Below are the code and all the weights of a small trained network. Each question names an input and a class and asks about switching units off, where a switched-off unit gives its printed mean instead of its output.

import numpy as np


def w(rows, s, z=0):
    codes = np.array(rows[::2]) - 128.0
    scale = np.full(codes.shape[1], s)
    scale[-1] = z or s
    return codes * scale


def norm(h):
    return h / np.sqrt((h * h).mean(-1, keepdims=True) + 1e-5)


def f(y):
    return y / 2 * (1 + np.tanh(0.7978845608 * (y + 0.044715 * y**3)))


def log_softmax(a):
    a = a - a.max(-1, keepdims=True)
    return a - np.log(np.exp(a).sum(-1, keepdims=True))


def net(x, mask):
    res = np.array(x, float).reshape(1, 6) / 4 @ E
    u = 0
    for l in range(2):
        y = f(norm(res) @ A[l][:, :-1].T + A[l][:, -1])
        res = res + np.where(mask[u : u + 11], y, B[l][:, -1]) @ B[l][:, :-1]
        u += 11
    return log_softmax(norm(res)[-1] @ U[:, :-1].T + U[:, -1])


A, B = {}, {}
E = w([
[188,143,215,55,166,91,143],'x0',
[66,143,175,178,153,146,102],'x1',
[159,129,115,100,174,194,151],'x2',
[187,114,208,222,68,191,61],'x3',
[83,3,211,70,111,186,156],'x4',
[206,103,106,180,181,124,163],'x5',
],0.0045)
A[0] = w([
[93,13,149,102,58,132,97,12],'0.n0',
[170,194,60,62,197,66,175,9],'0.n1',
[198,182,70,7,204,71,194,119],'0.n2',
[71,162,236,80,138,55,68,129],'0.n3',
[1,220,96,79,152,62,74,78],'0.n4',
[91,114,162,216,95,174,59,2],'0.n5',
[196,204,128,172,55,160,64,30],'0.n6',
[65,58,162,51,86,87,153,111],'0.n7',
[177,175,188,138,238,66,139,126],'0.n8',
[124,171,85,215,71,66,146,122],'0.n9',
[131,207,70,124,107,85,94,123],'0.n10',
],0.0062,0.0048)
B[0] = w([
[155,156,162,149,79,151,254,164],'0.n0',
[151,151,39,173,131,181,152,173],'0.n1',
[138,171,35,57,197,126,113,253],'0.n2',
[106,175,144,59,145,100,89,211],'0.n3',
[68,171,236,194,82,67,178,200],'0.n4',
[127,115,27,66,133,105,115,151],'0.n5',
[134,46,113,70,117,108,35,158],'0.n6',
[189,47,130,97,30,94,133,226],'0.n7',
[179,167,152,114,144,111,194,178],'0.n8',
[81,112,96,106,154,58,123,181],'0.n9',
[107,97,170,194,117,130,76,176],'0.n10',
],0.0075,0.0045)
A[1] = w([
[115,48,168,51,74,128,226,127],'1.n0',
[74,205,121,183,173,72,131,47],'1.n1',
[182,206,142,169,86,80,26,112],'1.n2',
[43,203,137,143,120,162,145,39],'1.n3',
[160,89,180,89,125,229,72,183],'1.n4',
[42,234,236,151,97,126,128,103],'1.n5',
[167,145,97,198,59,100,65,3],'1.n6',
[91,164,94,203,155,56,60,110],'1.n7',
[208,122,187,99,228,52,101,107],'1.n8',
[150,147,141,1,118,69,115,204],'1.n9',
[114,118,229,121,50,142,202,74],'1.n10',
],0.0083,0.0041)
B[1] = w([
[99,74,223,183,51,81,107,249],'1.n0',
[143,154,148,203,147,205,127,161],'1.n1',
[101,63,238,111,118,133,92,181],'1.n2',
[146,140,232,154,172,108,115,130],'1.n3',
[197,109,105,165,151,254,99,190],'1.n4',
[100,166,161,48,254,82,18,187],'1.n5',
[57,134,132,30,139,31,89,142],'1.n6',
[66,151,119,201,90,103,234,194],'1.n7',
[176,186,204,243,106,224,175,183],'1.n8',
[111,114,42,100,188,153,11,254],'1.n9',
[174,77,7,154,43,114,231,211],'1.n10',
],0.0074,0.0071)
U = w([
[219,68,149,64,198,238,15,186],'0',
[18,32,120,33,62,5,55,134],'1',
[76,184,5,236,138,108,244,4],'2',
[222,223,27,10,247,182,219,142],'3',
[28,248,238,157,227,35,131,126],'4',
[194,45,235,215,13,198,243,147],'5',
],0.014,0.0024)

Each question gives the input, the list of numbers given to net, and the class t.
The units are the neurons (one row each of A and B). Each row of codes is followed by its name. A weight is (code - 128) times the scale printed after its matrix; where a second scale follows, it is the last column's (A, B and U).
mask holds one flag per neuron, layer by layer. A switched-off neuron (its flag False) gives its mean, the last column of its row in B, instead of its output. The means were averaged over made-up inputs and are rounded, as every weight is.
A unit's drop is (log p(t) with every unit on - log p(t) with that unit switched off) / (log p(t) with every unit on - log p(t) with every unit switched off).
The circuit of an input: a set's keep is (log p(t) with only the set's units on - log p(t) with every unit switched off) / (log p(t) with every unit on - log p(t) with every unit switched off). Starting from the 12 units with the biggest drops (on a tie, the unit counted first), units are removed one at a time, each time the one whose removal leaves the highest keep (on an exact tie, the one counted first), for as long as the keep stays at least 0.8.
units of the circuit, in order: the units of the circuit, biggest drop first
top k neurons: the k neurons with the biggest drops, biggest first
top k neurons in layer l: the k neurons of layer l with the biggest drops, biggest first
drop when u is switched off: that unit's drop, to one decimal
input [1,-5,1,-5,-3,-5], class 3: units of the circuit, in order : [0.n2]
input [-8,4,0,-8,6,1], class 5: units of the circuit, in order : [0.n2; 1.n9]
input [8,-4,-8,-2,-2,-2], class 0: top 2 neurons : [1.n9; 1.n10]
input [-3,7,-7,4,1,2], class 1: top 3 neurons : [0.n5; 1.n8; 0.n4]
input [3,7,-5,-3,1,-3], class 4: top 2 neurons : [0.n4; 1.n5]
input [-1,-4,6,-8,8,3], class 0: top 2 neurons : [0.n4; 0.n2]
input [-8,5,1,-4,-6,2], class 4: units of the circuit, in order : [0.n4; 1.n10]
input [8,-6,-7,7,4,-5], class 0: top 2 neurons in layer 1 : [1.n9; 1.n7]
input [0,-5,4,-7,-2,-6], class 3: top 2 neurons : [0.n2; 1.n0]
input [-7,6,-7,-6,6,6], class 5: top 2 neurons in layer 0 : [0.n2; 0.n3]
input [2,-5,-7,8,2,-7], class 0: top 3 neurons in layer 1 : [1.n4; 1.n7; 1.n9]
input [-4,6,-1,7,1,0], class 1: top 3 neurons : [0.n5; 1.n6; 1.n8]
input [-7,3,-5,5,-3,-2], class 1: top 2 neurons in layer 0 : [0.n6; 0.n5]
input [0,2,4,1,-7,-1], class 4: units of the circuit, in order : [1.n10]
input [-8,-5,4,7,-2,0], class 1: top 2 neurons : [1.n6; 0.n9]
input [1,7,3,-6,4,6], class 3: top 3 neurons : [0.n2; 1.n2; 0.n4]
input [-6,-7,-6,2,-5,7], class 1: top 2 neurons in layer 1 : [1.n6; 1.n2]
input [1,-3,-1,4,-6,-2], class 1: top 2 neurons : [0.n6; 1.n6]
input [-3,0,2,-7,-6,-5], class 4: drop when 0.n4 is switched off : 1.2
input [-8,3,-8,-1,3,2], class 2: units of the circuit, in order : [1.n0]
input [-1,7,3,-5,6,8], class 5: drop when 0.n2 is switched off : 0.1
input [-6,4,1,-8,5,8], class 1: drop when 1.n1 is switched off : 0.1
